-25.1   50.9  -13.3  -29.8   52.9
 31.1  -22.6   32.4   56.4  -15.8
-58.1   16.4  -40.7  -36.3   13.8
result: 31.1

-55.5   40.4   29.9  -48.4
  1.9    6.8   46.3   22.6
result: -55.5

 25.7    8.8  -31.0  -25.7   13.5  -34.9
-13.9    8.2   56.8   13.9  -41.0   40.5
result: 25.7

 13.4    0.7  -10.8   29.9   -1.9   47.0    0.8
 21.1   -5.9  -21.3   48.8  -17.2   72.8   -6.5
result: 13.4

-26.2   77.4   29.3  -26.2
-17.0   77.4  -63.8  -17.0
result: -26.2

-28.5   38.2   -8.6  -23.7   28.3  -21.9   -3.9
 60.2  -25.2  -15.0  -18.5  -17.5   -2.6  -70.3
-60.6   39.9  -15.1   -4.2   41.8  -42.4   -2.6
result: 60.2

-23.6   -5.7  -13.5  -29.2   -3.0
 35.6   52.0    9.9   67.3   24.5
result: -23.6

-12.1  -13.3   67.2  -23.4  -12.4  -35.2   19.7
 21.7   23.8   20.2   20.2   10.6  -15.4  -16.9
 -9.0  -39.6   30.7   -0.7   20.4  -24.7    8.1
result: 21.7

  2.6   23.6    7.0   61.4  -28.3   10.1  -38.2
 -1.4   -3.5   -9.7   21.0  -40.0   67.9  -26.0
result: 2.6

-25.8   34.4   21.8   28.6
-61.0   71.1   -1.4   53.4
-55.5   77.9   -0.5   61.2
result: -61.0
---
[[39.3, -37.9, -2.6, -11.8],
 [-55.8, -2.3, 3.7, 3.2],
 [-25.9, 44.7, -40.4, -19.8]] ==> -11.8

[[-27.8, 13.4, -30.9, 1.8, 8.2, -14.4, 3.9],
 [-5.7, 21.7, -10.7, 2.4, 13.3, 7.6, -23.6],
 [-42.0, 17.6, -58.7, 18.0, -13.9, 5.4, -21.2]] ==> 3.9

[[16.7, -4.2, 4.8, 23.4],
 [69.1, 9.7, 6.3, 38.1],
 [12.0, -47.6, -59.3, -50.4]] ==> 23.4

[[-74.4, 68.8, -20.0, -49.8, -53.8, 21.8, -37.5],
 [-2.4, -15.5, -3.2, -7.5, -11.3, 3.5, 0.2],
 [0.9, 1.3, -4.5, 3.7, -11.2, 5.0, 2.8]] ==> -37.5

[[-27.2, 27.9, 63.9, -35.9, 37.9],
 [3.3, -71.8, -2.7, 14.9, -31.9],
 [-65.1, -19.5, 29.3, 60.8, 9.6]] ==> 37.9

[[0.5, 6.9, 9.0, 1.6, -1.7, -0.1],
 [-0.6, 0.9, 3.3, 0.6, -1.1, -0.8],
 [0.3, -2.9, 56.7, 2.5, 0.1, -0.8]] ==> -0.1

[[49.0, -13.7, -3.6, 28.6, -59.3, 23.3],
 [59.1, -65.2, -14.9, 22.0, -11.3, -42.2],
 [-55.8, 60.1, 3.2, -37.0, 1.7, 46.1]] ==> 23.3

[[-63.3, 26.2, -1.0, -7.2, 23.2, -34.6],
 [1.3, -26.0, 38.4, -48.8, -16.7, 32.2],
 [16.8, 20.1, 32.3, -29.1, 15.3, -22.4]] ==> -34.6

[[-3.9, -9.2, 4.9, 1.3, -2.7, 44.2],
 [-2.9, 12.1, 4.9, -6.8, 4.1, 66.5],
 [-2.1, -6.0, 5.7, -3.9, 22.9, 49.9]] ==> 44.2
---
[[ -2.5  40.6  51.9 -30.2   5.8   8.0 -61.0]
 [ -2.4 -78.0 -36.0  19.9  13.5  -8.8 -11.5]
 [  5.1  49.1  38.6 -36.9   8.2 -18.4 -58.0]] --> -58.0

[-24.0 -60.1  27.7 -32.9   1.4 -18.6  53.8] --> 53.8

[[  4.7  36.8  51.0  14.4  -4.8  25.9  26.5]
 [ 33.7  57.9  -4.1  31.3 -41.6   0.8 -17.6]
 [-15.8 -50.4  39.1  -4.6  37.6  20.7  44.8]] --> 44.8

[ 61.8   1.1   4.0 -44.8  -2.2 -22.7] --> -22.7

[[-43.4  57.3 -49.2 -17.8  34.6]
 [-48.5  66.8  -1.3 -31.2   3.0]] --> 3.0

[ 22.7 -46.6 -18.8 -75.8 -23.6 -66.7] --> -66.7

[[-23.6 -76.8 -13.7  -1.0  -2.7]
 [ 17.0 -46.8   6.2   0.1   0.0]] --> 0.0
